[[112 121 110 117 135 125 128 117 108 125 106 126]
 [141 116 137 143 136 125 138 120 131 104 140 117]
 [107 116 119 131 116 115 118 118 124 134 122 128]
 [140 137 134 110 130 136 114 131 116 117 116 125]]
:
[[140 137 134 110 130 136 114 131 116 117 116 125]
 [112 121 110 117 135 125 128 117 108 125 106 126]
 [141 116 137 143 136 125 138 120 131 104 140 117]
 [107 116 119 131 116 115 118 118 124 134 122 128]]

[[152 125 131 122 126 119 147 142 128 141 139 133 149 125 120 126]
 [146 117 119 104 121 117 154 117 123 126 139 133 120 123 117 141]
 [101 130 124 128 129 138 109 108 128 112 116 122 101 129 134 131]
 [105 135 136 145 134 140 103 129 132 127 114 122 126 134 139 117]
 [148 132 132 136 128 123 139 148 127 140 139 131 153 130 125 124]]
:
[[148 132 132 136 128 123 139 148 127 140 139 131 153 130 125 124]
 [152 125 131 122 126 119 147 142 128 141 139 133 149 125 120 126]
 [146 117 119 104 121 117 154 117 123 126 139 133 120 123 117 141]
 [101 130 124 128 129 138 109 108 128 112 116 122 101 129 134 131]
 [105 135 136 145 134 140 103 129 132 127 114 122 126 134 139 117]]

[[111 107 137]
 [149 138 114]
 [140 155 128]
 [126 153 137]
 [138 108 115]
 [114 102 133]]
:
[[114 102 133]
 [111 107 137]
 [149 138 114]
 [140 155 128]
 [126 153 137]
 [138 108 115]]

[[128 125 126 131 128 122 128 137 128 128 128 117 129 115 117 124]
 [126 120 128 130 114 122 126 121 139 137 125 136 132 140 143 123]
 [129 127 127 131 135 132 116 131 117 137 136 133 130 119 127 129]
 [127 118 123 127 138 124 126 133 137 128 127 141 129 144 116 136]
 [129 145 126 128 106 125 145 130 123 118 126 129 130 133 144 121]]
:
[[129 145 126 128 106 125 145 130 123 118 126 129 130 133 144 121]
 [128 125 126 131 128 122 128 137 128 128 128 117 129 115 117 124]
 [126 120 128 130 114 122 126 121 139 137 125 136 132 140 143 123]
 [129 127 127 131 135 132 116 131 117 137 136 133 130 119 127 129]
 [127 118 123 127 138 124 126 133 137 128 127 141 129 144 116 136]]

[[129 132 128 148 146 118]
 [122 121 127 133 140 136]
 [143 133 117 114 122 143]
 [133 122 111 121 126 146]
 [127 148 129 137 124 133]
 [129 145 139 113 143 134]
 [119 145 115 117 132 143]
 [141 122 117 116 127 106]]
:
[[141 122 117 116 127 106]
 [129 132 128 148 146 118]
 [122 121 127 133 140 136]
 [143 133 117 114 122 143]
 [133 122 111 121 126 146]
 [127 148 129 137 124 133]
 [129 145 139 113 143 134]
 [119 145 115 117 132 143]]

[[135 145 138 143 121 150 117 109]
 [123 149 121 121 135 144 143 141]
 [112 149 128 116 116 147 135 136]
 [107 148 144 118 124 123 123 115]
 [135 118 133 145 129 141 115 106]
 [128 130 117 134 119 127 108 146]
 [147 116 106 115 134 111 124 109]
 [146 137 108 149 140 130 111 125]]
:
[[146 137 108 149 140 130 111 125]
 [135 145 138 143 121 150 117 109]
 [123 149 121 121 135 144 143 141]
 [112 149 128 116 116 147 135 136]
 [107 148 144 118 124 123 123 115]
 [135 118 133 145 129 141 115 106]
 [128 130 117 134 119 127 108 146]
 [147 116 106 115 134 111 124 109]]
---
[[140 119 131 130]
 [130 143 123 130]
 [104 127 140 110]
 [128 144 106 122]
 [119 130 131 132]
 [127 129 129 122]
 [137 125 135 119]
 [131 140 105 134]
 [116 123 133 120]
 [120 126 122 124]]
:
[[130 140 119 131]
 [130 130 143 123]
 [110 104 127 140]
 [122 128 144 106]
 [132 119 130 131]
 [122 127 129 129]
 [119 137 125 135]
 [134 131 140 105]
 [120 116 123 133]
 [124 120 126 122]]

[[128 132 125 128 127 125 145 134 131 117 130 132]
 [128 139 127 128 121 122 124 131 119 133 128 126]
 [128 121 131 128 100 118 147 112 126 141 129 122]
 [129 115 129 129 148 139 132 122 131 125 134 118]
 [128 137 125 128 125 125 130 118 140 116 131 116]
 [128 108 129 128 145 140 127 132 127 126 125 142]
 [128 124 127 128 127 128 146 113 127 129 137 110]]
:
[[132 128 132 125 128 127 125 145 134 131 117 130]
 [126 128 139 127 128 121 122 124 131 119 133 128]
 [122 128 121 131 128 100 118 147 112 126 141 129]
 [118 129 115 129 129 148 139 132 122 131 125 134]
 [116 128 137 125 128 125 125 130 118 140 116 131]
 [142 128 108 129 128 145 140 127 132 127 126 125]
 [110 128 124 127 128 127 128 146 113 127 129 137]]

[[144 135 124 108]
 [110 117 135 122]
 [122 123 129 116]
 [129 127 127 112]
 [120 140 131 108]
 [124 149 127  99]
 [105 113 139 132]
 [120 128 132 113]
 [140 149 126  99]
 [145 140 126 106]]
:
[[108 144 135 124]
 [122 110 117 135]
 [116 122 123 129]
 [112 129 127 127]
 [108 120 140 131]
 [ 99 124 149 127]
 [132 105 113 139]
 [113 120 128 132]
 [ 99 140 149 126]
 [106 145 140 126]]

[[120 132 133 138 129 124 131 134 122 123 131 150 127 131]
 [131 132 133 124 131 135 127 139 114 123 130 112 138 133]
 [137 132 133 121 131 135 129 138 114 121 134 114 140 134]
 [131 132 133 124 131 137 126 138 114 123 129 106 138 133]
 [130 136 134 125 131 135 128 143 109 123 131 114 139 133]
 [131 131 127 126 131 130 128 126 129 129 131 124 131 131]]
:
[[131 120 132 133 138 129 124 131 134 122 123 131 150 127]
 [133 131 132 133 124 131 135 127 139 114 123 130 112 138]
 [134 137 132 133 121 131 135 129 138 114 121 134 114 140]
 [133 131 132 133 124 131 137 126 138 114 123 129 106 138]
 [133 130 136 134 125 131 135 128 143 109 123 131 114 139]
 [131 131 131 127 126 131 130 128 126 129 129 131 124 131]]

[[139 134 135 129 124 127 123 125 122 120]
 [139 132 133 133 123 131 121 129 121 120]
 [130 125 118 145 125 133 130 137 119 129]
 [124 131 131 121 128 125 125 121 128 125]
 [120 129 129 117 129 123 128 121 131 129]
 [128 120 123 149 134 129 120 131 122 131]]
:
[[120 139 134 135 129 124 127 123 125 122]
 [120 139 132 133 133 123 131 121 129 121]
 [129 130 125 118 145 125 133 130 137 119]
 [125 124 131 131 121 128 125 125 121 128]
 [129 120 129 129 117 129 123 128 121 131]
 [131 128 120 123 149 134 129 120 131 122]]

[[138 124 120]
 [104 123 136]
 [152 136 129]
 [148 142 109]]
:
[[120 138 124]
 [136 104 123]
 [129 152 136]
 [109 148 142]]

[[111 136 141 146 130]
 [133 130 146 135 147]
 [132 122 140 155 132]
 [120 150 120 114 123]
 [126 121 118 129 123]
 [127 110 141 140 142]]
:
[[130 111 136 141 146]
 [147 133 130 146 135]
 [132 132 122 140 155]
 [123 120 150 120 114]
 [123 126 121 118 129]
 [142 127 110 141 140]]
---
[[129 127 126 107 127 132 132 127]
 [129 125 129 132 126 125 126 130]
 [130 128 130 130 128 127 126 130]]
:
[[130 128 130 130 128 127 126 130]
 [129 125 129 132 126 125 126 130]
 [129 127 126 107 127 132 132 127]]

[[118 104 134 126 124]
 [147 125 120 137 114]
 [117 156 138 119 132]
 [129 134 127 129 127]]
:
[[117 156 138 119 132]
 [118 104 134 126 124]
 [129 134 127 129 127]
 [147 125 120 137 114]]

[[144 133 139 122 121 149 122]
 [149 142 143 118 139 133 147]
 [151 143 142 118 141 134 149]]
:
[[149 142 143 118 139 133 147]
 [151 143 142 118 141 134 149]
 [144 133 139 122 121 149 122]]

[[122 120 132 145 132 117 119 118 112]
 [121 131 115 136 134 114 123 120 123]
 [130 125 133 114 131 145 124 121 129]
 [128 128 129 114 130 145 129 123 137]
 [128 122 141 116 130 123 144 150 140]
 [140 115 146 136 127 116 134 127 139]
 [113 120 136 138 113 131 129 123 132]]
:
[[140 115 146 136 127 116 134 127 139]
 [128 122 141 116 130 123 144 150 140]
 [113 120 136 138 113 131 129 123 132]
 [130 125 133 114 131 145 124 121 129]
 [122 120 132 145 132 117 119 118 112]
 [128 128 129 114 130 145 129 123 137]
 [121 131 115 136 134 114 123 120 123]]

[[139 157 148 111 114]
 [145 111 105 132 152]
 [145 119 131 126 110]
 [104 142 112 106 144]
 [120 125 147 114 151]
 [127 150  98 151 119]
 [113 125 145 148 125]
 [117 103 134 147 105]]
:
[[139 157 148 111 114]
 [120 125 147 114 151]
 [113 125 145 148 125]
 [117 103 134 147 105]
 [145 119 131 126 110]
 [104 142 112 106 144]
 [145 111 105 132 152]
 [127 150  98 151 119]]

[[127 129 130 130 121 127 127 130 130]
 [139 134 149 117 155 130 122 147 124]]
:
[[139 134 149 117 155 130 122 147 124]
 [127 129 130 130 121 127 127 130 130]]

[[123 121 143 129 147 135 145 139 118 139 129]
 [129 132 127 128 138 109 124 108 132 147 118]
 [131 106 134 129 125 118 128 123 117 112 145]
 [129 155 114 132 129 124 122 116 142 131 129]]
:
[[123 121 143 129 147 135 145 139 118 139 129]
 [131 106 134 129 125 118 128 123 117 112 145]
 [129 132 127 128 138 109 124 108 132 147 118]
 [129 155 114 132 129 124 122 116 142 131 129]]
